Below are the code and all the weights of a small trained network. Each question names an input and a target symbol and asks about switching units off, where a switched-off unit gives its printed mean instead of its output.

import numpy as np


def w(rows, s, z=0):
    codes = np.array(rows[::2]) - 128.0
    scale = np.full(codes.shape[1], s)
    scale[-1] = z or s
    return codes * scale


def norm(h):
    return h / np.sqrt((h * h).mean(-1, keepdims=True) + 1e-5)


def f(y):
    return y / 2 * (1 + np.tanh(0.7978845608 * (y + 0.044715 * y**3)))


def softmax(a):
    e = np.exp(a - a.max(-1, keepdims=True))
    return e / e.sum(-1, keepdims=True)


def log_softmax(a):
    a = a - a.max(-1, keepdims=True)
    return a - np.log(np.exp(a).sum(-1, keepdims=True))


def net(x, mask):
    ids = ['ΘΠΣβδεζημξφψω'.index(c) for c in x.split()]
    T = len(ids)
    res = E[ids] + P[:T]
    r = norm(res)
    for j in range(2):
        rows = slice(3 * j, 3 * j + 3)
        q, k, v = (r @ M[0][rows].T for M in (Q, K, V))
        z = softmax(np.where(np.tri(T) > 0, q @ k.T / 3**0.5, -1e9)) @ v
        o = O[0][rows]
        res = res + np.where(mask[j], z, o[:, -1]) @ o[:, :-1]
    y = f(norm(res) @ A[0][:, :-1].T + A[0][:, -1])
    res = res + np.where(mask[2:26], y, B[0][:, -1]) @ B[0][:, :-1]
    return log_softmax(norm(res)[-1] @ U[:, :-1].T + U[:, -1])


Q, K, V, O, A, B = {}, {}, {}, {}, {}, {}
E = w([
[123,155,67],'Θ',
[76,71,52],'Π',
[124,166,63],'Σ',
[5,99,100],'β',
[9,99,103],'δ',
[46,213,238],'ε',
[89,96,34],'ζ',
[211,144,139],'η',
[117,228,142],'μ',
[22,75,121],'ξ',
[182,123,167],'φ',
[29,88,108],'ψ',
[33,130,124],'ω',
],0.0029)
P = w([
[253,134,130],'0',
[101,24,194],'1',
[99,55,180],'2',
[90,62,174],'3',
[55,81,151],'4',
[47,75,139],'5',
[40,78,130],'6',
[33,79,128],'7',
[31,74,125],'8',
[32,74,127],'9',
[28,72,125],'10',
],0.0021)
Q[0] = w([
[142,2,138],'h0',
[123,56,80],'h0',
[54,238,29],'h0',
[149,154,160],'h1',
[122,43,202],'h1',
[81,170,69],'h1',
],0.0083)
K[0] = w([
[183,171,50],'h0',
[136,177,99],'h0',
[11,123,187],'h0',
[129,163,145],'h1',
[164,174,8],'h1',
[92,87,156],'h1',
],0.011)
V[0] = w([
[165,12,132],'h0',
[119,63,208],'h0',
[76,55,85],'h0',
[164,151,85],'h1',
[40,92,187],'h1',
[138,37,253],'h1',
],0.0045)
O[0] = w([
[131,42,33,69],'h0',
[146,2,137,186],'h0',
[192,121,106,118],'h0',
[119,148,77,66],'h1',
[169,90,195,255],'h1',
[60,120,235,203],'h1',
],0.0045,0.00094)
A[0] = w([
[132,152,157,132],'n0',
[96,86,139,164],'n1',
[131,122,134,107],'n2',
[127,140,114,51],'n3',
[134,109,116,138],'n4',
[132,125,136,110],'n5',
[105,170,57,3],'n6',
[179,132,160,91],'n7',
[179,162,92,83],'n8',
[120,153,146,163],'n9',
[130,119,123,116],'n10',
[131,123,137,108],'n11',
[177,121,159,63],'n12',
[134,146,169,157],'n13',
[154,141,127,76],'n14',
[134,122,117,128],'n15',
[135,117,127,125],'n16',
[165,155,98,77],'n17',
[158,123,82,124],'n18',
[125,122,122,117],'n19',
[128,128,128,127],'n20',
[131,131,118,111],'n21',
[142,116,112,141],'n22',
[139,255,204,80],'n23',
],0.0084,0.0035)
B[0] = w([
[204,113,82,148],'n0',
[129,174,154,251],'n1',
[126,128,119,121],'n2',
[88,74,101,88],'n3',
[133,159,153,133],'n4',
[128,125,108,122],'n5',
[173,52,33,105],'n6',
[147,85,102,106],'n7',
[59,94,186,102],'n8',
[192,154,110,169],'n9',
[126,132,135,121],'n10',
[129,129,113,123],'n11',
[136,90,57,99],'n12',
[186,143,92,180],'n13',
[99,98,132,90],'n14',
[121,132,150,120],'n15',
[131,144,128,126],'n16',
[54,102,167,94],'n17',
[76,157,209,108],'n18',
[120,130,141,123],'n19',
[128,128,128,127],'n20',
[100,114,142,110],'n21',
[121,160,161,123],'n22',
[252,132,150,220],'n23',
],0.0031,0.003)
U = w([
[86,126,37,165],'Θ',
[55,40,101,10],'Π',
[105,170,51,81],'Σ',
[118,48,63,96],'β',
[157,9,111,43],'δ',
[163,61,158,37],'ε',
[76,132,48,123],'ζ',
[21,241,174,60],'η',
[251,203,157,253],'μ',
[158,71,161,55],'ξ',
[103,105,211,156],'φ',
[187,48,154,88],'ψ',
[177,53,151,131],'ω',
],0.011,0.0044)

Each question gives the input, a string of symbols that net reads in full, and the target symbol t.
The units are the heads (3 rows each of Q, K, V and O) and the neurons (one row each of A and B). Each row of codes is followed by its name. A weight is (code - 128) times the scale printed after its matrix; where a second scale follows, it is the last column's (O, A, B and U).
mask holds one flag per unit, heads first, then neurons. A switched-off unit (its flag False) gives its mean, the last column of its rows in O or B, instead of its output. The means were averaged over made-up inputs and are rounded, as every weight is.
A unit's drop is (log p(t) with every unit on - log p(t) with that unit switched off) / (log p(t) with every unit on - log p(t) with every unit switched off).
The circuit of an input: a set's keep is (log p(t) with only the set's units on - log p(t) with every unit switched off) / (log p(t) with every unit on - log p(t) with every unit switched off). Starting from the 12 units with the biggest drops (on a tie, the unit counted first), units are removed one at a time, each time the one whose removal leaves the highest keep (on an exact tie, the one counted first), for as long as the keep stays at least 0.8.
units of the circuit, in order: the units of the circuit, biggest drop first
k most important neurons: the k neurons with the biggest drops, biggest first
heads that matter: for each layer, one digit per head in row order, 1 if its drop is at least 0.15 and else 0, layers parted by /
drop when u is switched off: that unit's drop, to one decimal
input ω ζ ζ, target μ: units of the circuit, in order : [h0]
input μ φ η ψ μ φ μ, target φ: units of the circuit, in order : [h0; n23]
input ζ μ ε ε, target μ: heads that matter : 01
input μ δ ω, target η: heads that matter : 00
input ψ φ ζ μ ζ φ Σ, target φ: heads that matter : 01
input η Σ Σ η Π Θ, target η: heads that matter : 00
input η φ η, target η: heads that matter : 11
input η μ φ, target η: units of the circuit, in order : [h1; h0; n23]
input η β Π μ η, target η: units of the circuit, in order : [h0; h1; n23]
input μ ζ ψ δ, target η: 2 most important neurons : [n23; n1]
input μ μ ξ μ Π, target η: heads that matter : 10
input η φ ξ η φ, target η: units of the circuit, in order : [h1; h0]
input μ η ζ δ μ ε ε, target μ: 2 most important neurons : [n23; n13]
input μ φ ξ, target η: units of the circuit, in order : [h0]
input φ ζ μ η φ ζ φ, target φ: 2 most important neurons : [n1; n23]
input ω ε φ Σ μ μ Σ μ μ μ δ, target η: drop when n23 is switched off : 0.1
input φ φ μ η δ μ μ δ Θ η, target φ: drop when n9 is switched off : 0.1
input μ Π μ ψ, target η: drop when h0 is switched off : 0.3
